(in the rows, 128 means zero)
Each name stands for a flat space through zero: a line, a plane or more. A row that begins with a name and a colon came from that space; any other row is followed by the name of the space it lies nearest, among the names in its block.
q388-q781: [144 107 113 126 153 134 154 122 140 118 122 125 137 126 108 112 126 154
 113 134 118 134 119 127]
q880-q369: [129 226 132 127 216 163 133 113 143 117 166 152 151 181 157 138  92 102
 186 108 110 161 183  83]
q173-q209: [137 143 105 144 113 125 126  69  97 138 126 180 102 123 168 157  83 122
 192 114 144 193 146 132]
q388-q781: [110  72 181 162 116 125  49 103 126 177 159  90 144 113  87 125 194  99
 149 162 152 173  95 116]
q328-q695: [118 186 157 110 140 134 163 142 135 155 128 137 152 113 116 151 124 121
 111 133 134  98 138 108]
q880-q369: [163  62 104  78  55 137 110 174 156 118  42 171  77  66 144 144 191 121
 151 139 198 128  26 143]
q173-q209: [133 112 148 120 141 160 128 160 114 158 116 132 142 100 126 133 161 123
 113 139 164 121  91 130]
q173-q209: [111  90 104 171 120 104 114  78  96 119 170 128 127 149 118  85  96 150
 123  72  66 189 172 139]
q173-q209: [151 137 129 145 124 101 149  88  81 173 128 153 135 129 148 186 105 143
 144 131 139 157 128 132]
q880-q369: [130 101 123 123 158 135 152 117  99 165 140 120 115  99 115 134  93 148
  95 163 136 128 104 142]
q388-q781: [128 142 136 127 110 111 133 144 107 147 129 145 140 132 137 145 138 130
 115  89 113 129 131 124]
q388-q781: [153 163 121 129 110 140 149 156 173  62  76 143 167 160 144 121 179 132
 150  99 135  98 151 117]
q328-q695: [136 153 130 112 124 116 153 120 124 150 119 146 121 114 133 164 109 130
 132 140 139 123 120 122]
q740-q180: [120 150 148 148 122 122  69 103  98 161 159 154 125 149 161 158 135  89
 192  97 133 194 140 110]
q880-q369: [117 117 118 125  67 134  99 170 131  80  93 120 105 130 163 111 152 109
 129 119 150  80 130 160]
q880-q369: [150  90  77 140 182 177 119 128 166  44 123 131 132 167 134  51 138 146
 156  97 103 171 141 126]
q740-q180: [120 148 153 117 125 149 112 107 111 183 128 159 107  83 140 169 118  95
 169 161 184 159 101 119]
q328-q695: [141 133  94 127  79  27 154  68 192  73 121  97 110 170  90 138  97 164
 130 144  63 108 163 119]
q740-q180: [121 111 139 146 109 167 154  78 102 159  98 138 115  55 126 145  98 128
 141 210 213 125 113 160]
q328-q695: [154 162 125 120 125  71 167 132 159 112 120 122 162 172 110 153 142 157
 110 102  78 103 147 103]
q740-q180: [156 152 134  79  59  95 161 161 164 138  58 169 121  92 128 185 171 128
 133 126 162  93  79 113]
q173-q209: [114 167 159 106 111 127 166 192  86 181 124 155 159 102 133 151 143 129
  65  72 120  88 124 125]
q328-q695: [124 185 133  39 148 122 158 201 118 192 134 174  88  90 143 178  95 110
  91 103 120 101  76 102]
q388-q781: [127 126 133 149 101  99 145  91 149 116 122 117 149 131  96 123 136 146
 126 132 112 129 151 123]
q328-q695: [141 114  99  88 136 108  96 194  99 139 145 154  91 155 171 137 129 121
 114  53  85 146  92 126]
q328-q695: [116 166 149 107 133 132 143 112 126 179 137 159 120  89 118 158 106 111
 141 137 145 148 117 105]
q173-q209: [120 107 120 124 164 170 138 153 154  98 131 116 143 122 102  67 141 138
 101 118 114 122 128 125]
q173-q209: [103 134 183 131  40  47  98 166 103 174 133  77 137 134 118 182 170 111
  74 139 121  46 122 142]
q388-q781: [ 95 128 158 133 162 166  77 136 118 158 173 120 127 118 121 103 136  90
 141 126 133 161 125 114]
q880-q369: [128 165 116 100 142 164 126 148 116 130 117 165  95 115 177 147  98 101
 160 129 162 129 120 130]
q740-q180: [142 120 138 161 146 140 119 151 121 102 125 100 178 173 136 113 175 137
 117 114 122 108 148 135]
q740-q180: [132 100 156 125 152 176 124 156 118 159 113 113 142  90 119 131 164 121
 112 179 187 108  81 138]
q388-q781: [145  67 159 158 116 117  95 136 114 164 130 123 179 129  98 125 220 139
 120  94 124 174  92 115]
q880-q369: [ 92 149 115 166  95 156 103 162  86  64 130 115 130 168 191  82 112 110
 119  76 118  82 205 175]
q880-q369: [131 129 119 152 137 148 128 128 113 108 130 145 152 148 144 105 137 134
 138  81 115 154 155 129]
q740-q180: [125  73 109  93  92  83  92 144 126 151 139 129  69 107 118 132 125 126
 111 114 102 147  73 132]
q328-q695: [123 138 154 107 155 143 121 122 130 192 152 169 134  91 101 138 143 111
 146 102 128 196  94  85]
q388-q781: [162 137 109 104 160 157 157 159 174  81  87 130 139 140 133 122 151 140
 134 148 148  97 110 121]
q173-q209: [168 186 148 120 157 109 236 134  95 182 100 145 188 122 126 208 114 175
  78 148 142  74 128 122]
q388-q781: [136 128 170 128 112  62 165 108 145 188 138 113 179 115  52 163 166 159
  83 129  93 127 111  92]
q880-q369: [157 153 172 171 122 118 139 131 114 153 115 153 231 163 122 157 220 141
 142  62 122 160 147  95]
q173-q209: [154 103 154  68 213 140  98 231 149 172 152  97 140 143 106 139 197 118
  82 134 115 108  35  91]
q388-q781: [178 133 125  74 172 119 186 195 130 163 102 148 151 124 122 170 156 162
  76 114 120  99  64 108]
q880-q369: [153 116 119 112 204 158 155 121 125 152 136 130 127 116 119 136 106 145
 123 168 143 145  94 120]
q740-q180: [141  63 118 140  27 125 178  86 112 135  39 141 104  32 116 151 128 160
 114 206 221  94  86 187]
q328-q695: [173 116 143 129 180 148 157 185 135 132 109 131 208 156 112 124 213 160
  95  86 115 125 100 103]
q173-q209: [141 117 122 155 103 128 117  65 122 123 106 134 111 118 146 156 113 123
 185 181 179 152 131 145]
q740-q180: [138 124 125 123 103  76  98 125 109 147 139 120 101 153 150 174 121 120
 139 131 117 128 115 132]
q740-q180: [135 108 158 156 194 156  72 173 100 139 167  79 171 185 143 119 183 113
 119 128 125 125 122 126]
q328-q695: [170 117 125 156 143  91 144 140 155  88 120 108 203 203 106 117 198 170
 113  75  70 130 148 106]
[130 191 144 129 188 117 129 111 107 153 166  97 125 171 157 186  73 112
 142 189 134  97 154 123] => q740-q180
[138 157 139 101 105 101 133 132 156 131 102 111 107 124 133 181 125 114
 139 192 162  74 108 127] => q388-q781
[129 144 136 107 134 133 156 112 122 162 115 125 102  87 129 172  87 124
 125 207 178  96 104 139] => q740-q180
[110 119 110 109 130 127 117 134 150 117 150 150 109 121 108  83 120 125
 125  70  79 170 130 108] => q740-q180
[161  84 143 131 136 147  96 147 163 115  96 106 149 133 116 130 210 123
 152 168 172 128  77 121] => q388-q781
[131 125 123 122 125 134  95 123  93 163 140 172 102 118 162 150 121 106
 167  95 138 189 108 123] => q173-q209
[151  75 122 161 137 147 119 106 127 113 112 120 151 132 120 109 164 146
 144 141 148 159 115 138] => q328-q695
[131 108 114 154 169 215 195 111 124 103  99 151 169  84 108  64 120 164
 109 130 159 140 146 144] => q173-q209
[138 147 104 112 164 114 141 124 173  87 139 113 122 165 117 113 107 139
 131 131  88 120 145 110] => q173-q209
[135 147 143 174 129 148 129 118  90 124 119 129 171 154 162 142 143 127
 146 123 154 124 165 144] => q328-q695
[131 109 162 147 170 168  81 161 105 152 146 108 162 144 138 125 184 106
 134 132 154 140 107 124] => q740-q180
[104 155 169 146  42  64  95 108 108 167 134 122 130 128 131 181 146 101
 141 123 131 117 146 127] => q388-q781
[153 152 123 160 119  38 178  65  73 172 151 129 154 168 131 199  77 175
 109 114  77 139 168 130] => q173-q209
[ 89 120 148 162 122 141  99  94 161 101 155  93 145 130  85  69 139 114
 136 136 112 141 169 120] => q328-q695
[163 102 100 147 108  98 162 104 148  76  86  97 137 154 126 136 129 170
 120 172 134  85 137 155] => q328-q695
[157 125 112 114 126 103 144 129 123 136 114 145 122 136 140 160 126 144
 131 120 123 135 108 125] => q328-q695
[126 197 156  92 161 157 134 180 169 126 122 134 149 136 130 140 155  98
 135 128 140  93 125  92] => q388-q781
[115 130 147  95 123 113  85 192 117 162 152 130 115 132 135 137 159 100
 107  85 105 125  95 113] => q173-q209
[160  81 123 108 165 146 122 184  89 168 125 146 133 122 145 140 164 141
 101  99 134 149  63 131] => q388-q781
[157  78 101 159 120 136 118 124 102  93 101 116 129 152 162 124 141 148
 137 140 151 124 124 167] => q328-q695
[ 99 164 116 160  63 107 123  84 128  81 122 132 115 144 151 117  91 116
 159 112 119 119 202 147] => q388-q781
[135  94 135 139 110  80 146  87 128 159 134 108 135 113  82 144 126 158
 103 154 112 136 114 127] => q388-q781
[127 151 137 100 125 110 120 159 174 106 121  96 120 146 119 138 144 114
 121 158 125  74 120 117] => q173-q209
[107 110 151 188  80 118  91  85 135 109 137 118 168 142 104  92 175 122
 155  93 114 169 173 124] => q388-q781

Rows lie near named flat spaces through zero. A row that begins with a name and a colon came from that space; any other row is followed by the name of its block's space that it lies nearest.
q752q175: [156  94 150 173 132  81 128 167  98 182  96 122 106 102 165 131 210 103
 180  87 153 177 139 122]
q108q83: [144 155 103 118 116  95 152 108  80 222 158  97 127 156  61 127 102 104
 151 113 108 199  87 138]
q514q906: [141 133 151 128 131 125 143 152 117 148 118 134 134 115 135 155 128 110
 121 143 104 141 136 139]
q944q25: [111 138 119 148 126 125  86 107 182  85 147 161 134 128 157 100 141 137
  78 103 157 116 121 131]
q752q175: [ 67 175 109 118 104 151  95  68 174 143 164  97  86 140  96 110 106 113
 124 140 150  89 148 159]
q944q25: [149 143 122 147 113 109  99 169 137 110 116 125 163 124 144 127 124 142
 145 190 145 146 128 142]
q692q575: [152 119 133  91 136 147 182 154  74 133 108 105 146 136  94 165  84 135
 156 174  80 123 128 117]
q514q906: [ 81 157 126  90 125 165 113  67 169 143 172 151 125 133 103 103  82 136
  67 127 113 108 120 148]
q692q575: [181 151  95 125 118  78 180 146 108  94 117  72  89 150 117 194 131 117
 129 110 109 123 113 109]
q108q83: [119 133 133 139 118 106 108 119 145 173 132 122 101 110 144 114 163 123
 137 114 149 147 135 142]
q514q906: [123 154 143 100 126 133 131 112 147 165 152 156 139 117 125 132 100 128
  68 138  94 147 114 151]
q108q83: [129 135 119 135 127 111 142 110 115 157 140 115 104 140 110 134 139 103
 130  85 126 144 117 126]
q692q575: [ 63 111 161 135 133 170  57  94 172 176 150 191 154  97 151  47 140 140
 112 130 161 138 143 154]
q752q175: [118 141 148 140 121 114 120 125 105 235 142 127 125 119 107 118 138  89
 152 125 124 187 127 158]
q944q25: [136 144 111 131 119 112 116 126 146 109 136 126 132 134 132 125 124 139
 113 133 137 131 116 130]
q108q83: [ 90  93 157 179 143 156  87 130 131 125 119 162 137 118 152  93 171  97
 155  96 166 119 158 129]
q514q906: [155 112 128 175 122  95 141 178  92 119  82  73  92 127 143 167 185  94
 214 127 155 122 162 118]
q514q906: [163 184 105 114 111 110 143 151 118 118 146 114 171 156  90 166  60 122
  99 191  90 156  97 148]
q514q906: [ 86 151  85  79 124 159  94  41 183 107 195 167 157 154  94  54  61 188
  47 115 133 120  77 127]
q108q83: [156 130 116 119 120 108 136 151 102 152 122 112 150 131 114 129 113 146
 156 164 121 163 111 128]
q108q83: [177 115 121  99 128 127 145 188 126  47  88 123 169 117 158 154 101 195
 131 214 112 104 127 109]
q692q575: [104  82 118 249 146 120  56 128 136  58 127 170 149 155 161  66 210  80
 162  21 221 132 131 101]
q514q906: [128 160 118 137 116 140 143 148 108 101 121  83 128 155  92 173  93  92
 161 177 116 100 149 141]
q692q575: [126 174 106 134 101  68  99  90 204 144 155 115  59 110 166 126 176 132
  70  82 159 135 119 148]
q944q25: [164 142  87 108 115  59 168  99 135 144 135  78  47 131 131 153 166 143
 113  58 130 139 100 107]
q752q175: [126 186  94 138 111 126 108 118 170  52 156 122 143 162 113 147  83 118
  77 153 130 100 115 142]
q944q25: [142 111 147 142 131 156 122 196  69 135  97 127 208 133 105 128  90 126
 205 228 120 153 142 137]
q752q175: [ 91 115 129  61 118 162  96  92 134 223 148 143 160 102 103  44  86 207
 152 198 132 160 115 146]
q108q83: [ 86 111 154 145 141 175  98 119 157  88 126 166 139 118 151 109 134 118
 112 124 143  84 158 131]
q692q575: [126 106 140 140 130 128 121 142 120 139 109 124 121 113 144 120 156 130
 163 131 144 128 146 125]
q944q25: [ 95 120 145 111 143 167 144  92 126 140 142 144 114 131 111 126 115 109
 105  95 107 103 136 126]
q944q25: [140 112 111 124 134 116 151 116 105 132 129 115 114 142 113 126 137 132
 141  87 128 136 111 105]
q108q83: [145 134 119 134 115  89 124 135 108 197 130 106 121 124 117 117 146 126
 164 130 139 183 114 138]
q944q25: [ 65 121 193 120 145 203 116 113 146 153 130 174 132 100 137 127 116  92
 101 142 104  87 177 156]
q514q906: [161  78 132 158 149 150 148 197  66  48  77 124 182 147 129 147 123 129
 198 161 130 109 142  92]
q752q175: [137  98 113 134 120 105  97 140 151 107 105 120 117 105 173  91 175 185
 163 137 179 124 134 112]
q752q175: [179 141 139 192 128  70 135 183 100 141 117 134 143 134 145 171 165  65
 128  98 124 189 115 136]
q692q575: [157 113  93 170 138  83 160 116  88 112 133 104  97 169 107 141 167  88
 146  18 142 150  97  90]
q692q575: [ 73 140 171  75 125 197  85 113 171 173 145 181 178  89 133  84  69 169
  90 227 107 118 148 173]
q752q175: [146  92 119 141 134 113 126 147 140  63  95 120 108 116 175 126 175 163
 147 110 160  96 140  96]
[124 185  97 127 101 117  84 119 165 122 165 131 168 147 107 108  78 142
  96 185 138 152 101 160] => q752q175
[151 138 163 149 129 133 163 193  83 131  89  97 128 124 124 206 126  68
 171 179  95 118 170 144] => q514q906
[152 176  81 131 104  99 129 135 124 102 143  84 139 166  89 149  88 126
 137 167 129 138 104 136] => q514q906
[163 153  97 151 120  96 143 148 132  52 124 102 122 157 129 172 125 113
 114 120 130 111 117 116] => q692q575
[140 119 167 142 136 136 152 172  99 141  96 123 126 111 141 173 143  90
 153 148 105 123 161 136] => q514q906
[117 133 103 205 131 114  76 115 162  48 149 159 146 161 145 100 157  94
 101  59 182 123 113 118] => q692q575
[129 115 139 144 133 166 110 175  87 112 113 144 216 144 102 113  80 128
 178 211 125 143 132 135] => q944q25
[102 129 168 112 132 151 139 120 138 168 122 133  95  99 141 148 140 105
 116 129 107 106 163 147] => q944q25
[126 170 138 121 108 123 108 144 166 130 129 123 129 109 146 148 114 129
 105 191 123 122 145 163] => q944q25
[103 113 106 138 133 172 123 120 114  57 120 106 139 162  98 118 102 130
 174 144 149  72 145 108] => q514q906
[187 122 105 164 108  46 108 181 134 121  97  99 118 110 179 129 193 158
 170 138 175 171 118 120] => q944q25
[121 134  95 174 145 136 119  94 118  66 171 166 171 193  87 107 101  85
  83  43 135 140  80 106] => q692q575
[175 102 133 146 133  83 134 168 110 141 105 139 139 110 164 129 171 143
 139 111 135 175 111 113] => q514q906
[139 164 108  73 120 136 159 113 134 114 147 116 138 143  95 153  60 153
  83 169  83 116 105 133] => q108q83
[173 153  24 104 116  62 167  65 125  80 174  81  94 195  76 123 105 166
  91  37 133 145  40  79] => q944q25
[137  90 127 171 158 140 162 133  80  71 115 133 128 164 114 149 148  79
 145  45 126 109 126  87] => q108q83
[ 79 145 114 126 112 120 101  62 175 169 154 102  48 119 129  99 167 121
 127  76 167 106 144 141] => q514q906
[109 135 125 132 132 149 129 107  90 177 156 135 159 158  68 108  89  95
 143 121 114 162 109 137] => q108q83
[172 183 143 118 115 100 158 174 110 162 129 120 154 127 114 196  87  94
  97 189  70 171 117 163] => q514q906
[129 131 131 126 130 131 134 128 122 133 131 131 133 131 121 134 120 120
 122 128 118 132 125 130] => q752q175
[180 146 130 140 121  89 150 182 100 137 111 113 148 129 131 173 124 112
 136 162 106 168 117 136] => q514q906
[214 200  53 163  84  37 146 192  90  89 120  30 141 184  83 196  98 109
 186 198 136 173  94 135] => q514q906
[146 159  97 130 107  78 118 116 146 151 146 104 106 134 125 125 139 136
 119 117 143 160 103 137] => q514q906
[ 95 130 149 151 120 147  61 138 184 106 123 160 147  99 176  93 147 143
 121 171 168 109 159 153] => q692q575

Each name stands for a flat space through zero: a line, a plane or more. A row that begins with a name and a colon came from that space; any other row is followed by the name of the space it lies nearest, among the names in its block.
q862_q565: [136  90 123 145 174 112 102 156 125 173  91 131 136 121  95 124 100 119
 133 127 124 127 136 133]
q862_q565: [101 109  86  82 102 177 151 114 195  72 176 143 117 156  80  82 132 136
 141  97 126 136 109 125]
q676_q747: [139 142 166 146 128 119 130 144  97 160 125 106 124 123 161 154 153 124
 120 166 102 106 128 101]
q244_q118: [142 132 114 106 117 130 137 136 139 110 129 145 120 140 117 131 107 133
 134 109 150 134 134 146]
q244_q118: [148  75 180 137 164 152 121 238 136 236 126  81 101 153  86 135 156 111
 140 199  39  55 110  46]
q676_q747: [130 161  92 136 134 126  90 113 148  98  98 150 132 112 118 136  82 146
 127  94 197 134 131 202]
q676_q747: [128 114 108 127 122 111 118 143 149 136 124 140 137 118 106  97  95 134
 139  91 161 157 135 145]
q244_q118: [ 95 139 145 170 124 113  99 115 115 164 117  83 129 128 125  95 147 114
 148 119 122 103 107 135]
q803_q765: [131 124 139 154 168 127 110 120 109 139 109 134 146  95 155 164 137 131
  97 170 109 130 135 115]
q862_q565: [139 133 134 110  93 137 147 161 156 124 167 139 129 111 147 126 132 149
 116 137 132 152 132  95]
q803_q765: [112 103  94 122 149 176  97 161 204 124 138 139 127 118  74 108 112 148
 123 132 129 118 110 128]
q803_q765: [120  84 131 121 185 171 122 142 132 151 111 106 106 174  69 135 151 102
 139 165  58  59 106 106]
q117_q432: [104 168 150 174 125 136  88 124 125 151 120  86 125 113 147 130 155 131
 127 152 125  85 102 136]
q244_q118: [157 121 126 122 148 126 122 162 131 141 110 146 126 121 123 156 103 135
 119 139 138 128 141 133]
q244_q118: [136 149 109 101  93 122 142 122 136  99 131 136 111 158 111 112 103 128
 154  79 170 130 130 169]
q803_q765: [139 155 124 142 109 106 107 146 137 136 120 135 136 100 144 127  99 146
 126 109 178 149 136 155]
q803_q765: [117 143 113 102  59 107 163 103 141  89 170 140 133 131 142  81 121 136
 145  68 169 183 135 136]
q244_q118: [102 156 109 121  95 120 147  51 117  64 148 139 140 125 157 111 139 129
 126  93 154 164 129 153]
q676_q747: [ 97 113 121 155 161 127  95 106 117 153  92  94 120 159  79  97 130  99
 160 108 114  83 107 159]
q803_q765: [136 112 168 190 169  35 101 119  25 220  46  89 140 134 134 122 111  80
 160 106 126 118 147 154]
q676_q747: [110 108 173 196 193 135  85 140 103 197 109  93 152  76 161 160 177 124
  87 220  56  99 116  67]
q676_q747: [133 155 113 125 137 151 119 107 140  85 129 152 134 105 153 167 126 149
  97 149 145 133 131 145]
q862_q565: [134 149 167 160 130 103 120 130  83 163 113 103 131 114 170 151 149 121
 121 157 114 113 130 115]
q862_q565: [186 138 119 130 146  99  98 199 136 158  85 165 132  95 128 170  55 153
 117 122 193 147 159 167]
q244_q118: [104 110 131 166 151 139  78 168 161 185 115  94 128 117  88  96 128 128
 140 137 116  95 104 122]
q117_q432: [145 102 112 123 142  85 139 113 105 123 109 165 153 108 135 125  91 125
 122  96 156 190 161 141]
q676_q747: [120  84 109  87  96 115 167 136 145 128 152 129 117 176  72  58 113 108
 174  62 128 152 130 121]
q676_q747: [132 115 164 185 149  90  89 177 110 216 103 101 147  83 145 124 125 128
 122 153 120 131 132 101]
q803_q765: [ 91  70 104 137 143 112 118 116 145 152 123 118 141 140  67  51 114 106
 160  76 121 150 121 129]
q862_q565: [134 164 160 137  90 131 131 155 128 144 152 105 118 119 165 139 152 140
 124 153 126 111 119 105]
q117_q432: [116 165 158 164  97 110 107 140 115 164 128  85 122 121 151 114 145 128
 143 128 138 104 113 131]
q862_q565: [128 135 116 135 144 133 101 135 135 135 100 121 116 144  97 128 108 124
 143 115 145  97 120 166]
q117_q432: [151 137 157 149  92  63 129 170 101 184 123 119 139 102 160 110 105 131
 141 103 163 167 150 121]
q244_q118: [123 132 125 109 109 133 157  97 121  93 151 137 129 137 144 126 144 126
 125 123 121 144 130 119]
q117_q432: [102 117 149 175 118  92 106 138 122 184 132  98 151  92 142  82 138 125
 134 119 125 152 124 103]
q803_q765: [146 143 146 150 138 101 107 149  99 166  92 113 122 130 132 144 112 121
 138 128 143 106 133 150]
q117_q432: [130 144 133  79  88 179 164 147 155 101 167 108  82 195  99 125 158 123
 154 134 100  69 102 114]
q117_q432: [143 173 166 159 113 133  97 184 132 174 125  96 115 108 158 157 140 146
 121 171 133  85 115 119]
q862_q565: [140  95 122 116 137 112 151 126 123 123 138 160 150 104 143 130 119 132
 108 129 122 183 152 100]
[128 109 119 110 129 152 135 149 159 124 146 135 123 135 105 120 129 134
 127 134 114 126 123 109] => q244_q118
[126 133 142 177 150 103  88 141 119 169 105 122 153  74 156 137 121 139
 107 147 139 144 134 125] => q117_q432
[158 164 178 137  69 104 131 212 125 192 145  93 107 127 156 127 130 139
 147 137 143 108 126 103] => q117_q432
[112 130 129  94  80 144 169 113 137 102 169 111 106 177 112  91 155 115
 158 103 111 116 112 114] => q244_q118
[ 81 139 124 136 129 159 118  78 128 110 129  85 107 176  95  98 166 103
 157 118  99  68  90 147] => q862_q565
[ 80 114 148 145  87 127 133 130 143 164 168  74 124 144 110  50 170 112
 162 109  95 117  98  88] => q117_q432
[107 100  83  52  79 198 155 171 227  98 179 114  72 226   5  46 119 122
 196  66 124  77  87 137] => q803_q765
[103  97 101 124 140 130 120 112 145 127 119 123 126 154  73  81 115 112
 156  87 129 126 118 148] => q676_q747
[148 108 163 109 134 135 173 137  94 137 148 126 122 141 157 162 168 116
 111 179  65 121 137  64] => q244_q118
[113 120 107 133 160 130 111  92 117 116  95 125 124 152  95 122 118 109
 143 107 130 106 122 169] => q862_q565
[ 89 109 106 104 119 158 154  75 146  80 161 127 126 156 104  91 158 116
 137 111  99 132 111 117] => q862_q565
[150  96 191 138  95  78 161 202  94 223 150  93 127 128 149 101 148 112
 147 141  88 143 140  47] => q676_q747
[129 114 139 132 167 152 129 119 114 128 122 127 129 128 136 164 155 122
 105 179  81 104 125 102] => q803_q765
[121 154  93 116  77 137 123 132 195  80 172 165 149  75 149 105 101 175
 107  97 195 195 133 140] => q803_q765
[131 126 139 158 150  99 109 124  99 156 100 124 143 106 144 136 120 123
 122 132 133 137 138 134] => q803_q765
[118 109 159 159 143 123 110 163 121 192 123  90 127 125 120 114 150 116
 135 155  90 100 115  92] => q862_q565
[ 94  72 112 130 170 151 131  95 143 118 141 136 149 118 106 106 152 118
 111 145  76 146 122  90] => q803_q765
[120 151  96 140  99 124 105 126 184  92 157 171 167  43 167 117  98 180
  89 111 197 211 141 139] => q803_q765
[162 134 146 130 124  91 147 133  93 131 126 157 150  87 188 166 117 140
  97 145 142 180 162 110] => q862_q565
[124 144 127 106  70 103 167 101 116  99 157 131 127 143 148  97 130 125
 147  82 153 165 136 133] => q803_q765
[127 117 132 105  98 128 156 140 135 129 152 121 116 155 113 100 135 120
 149 109 119 130 125 110] => q117_q432
[125  72  91 131 137 113 111 168 194 143 147 176 173  55 112  83  80 161
 104 102 162 226 150 103] => q676_q747
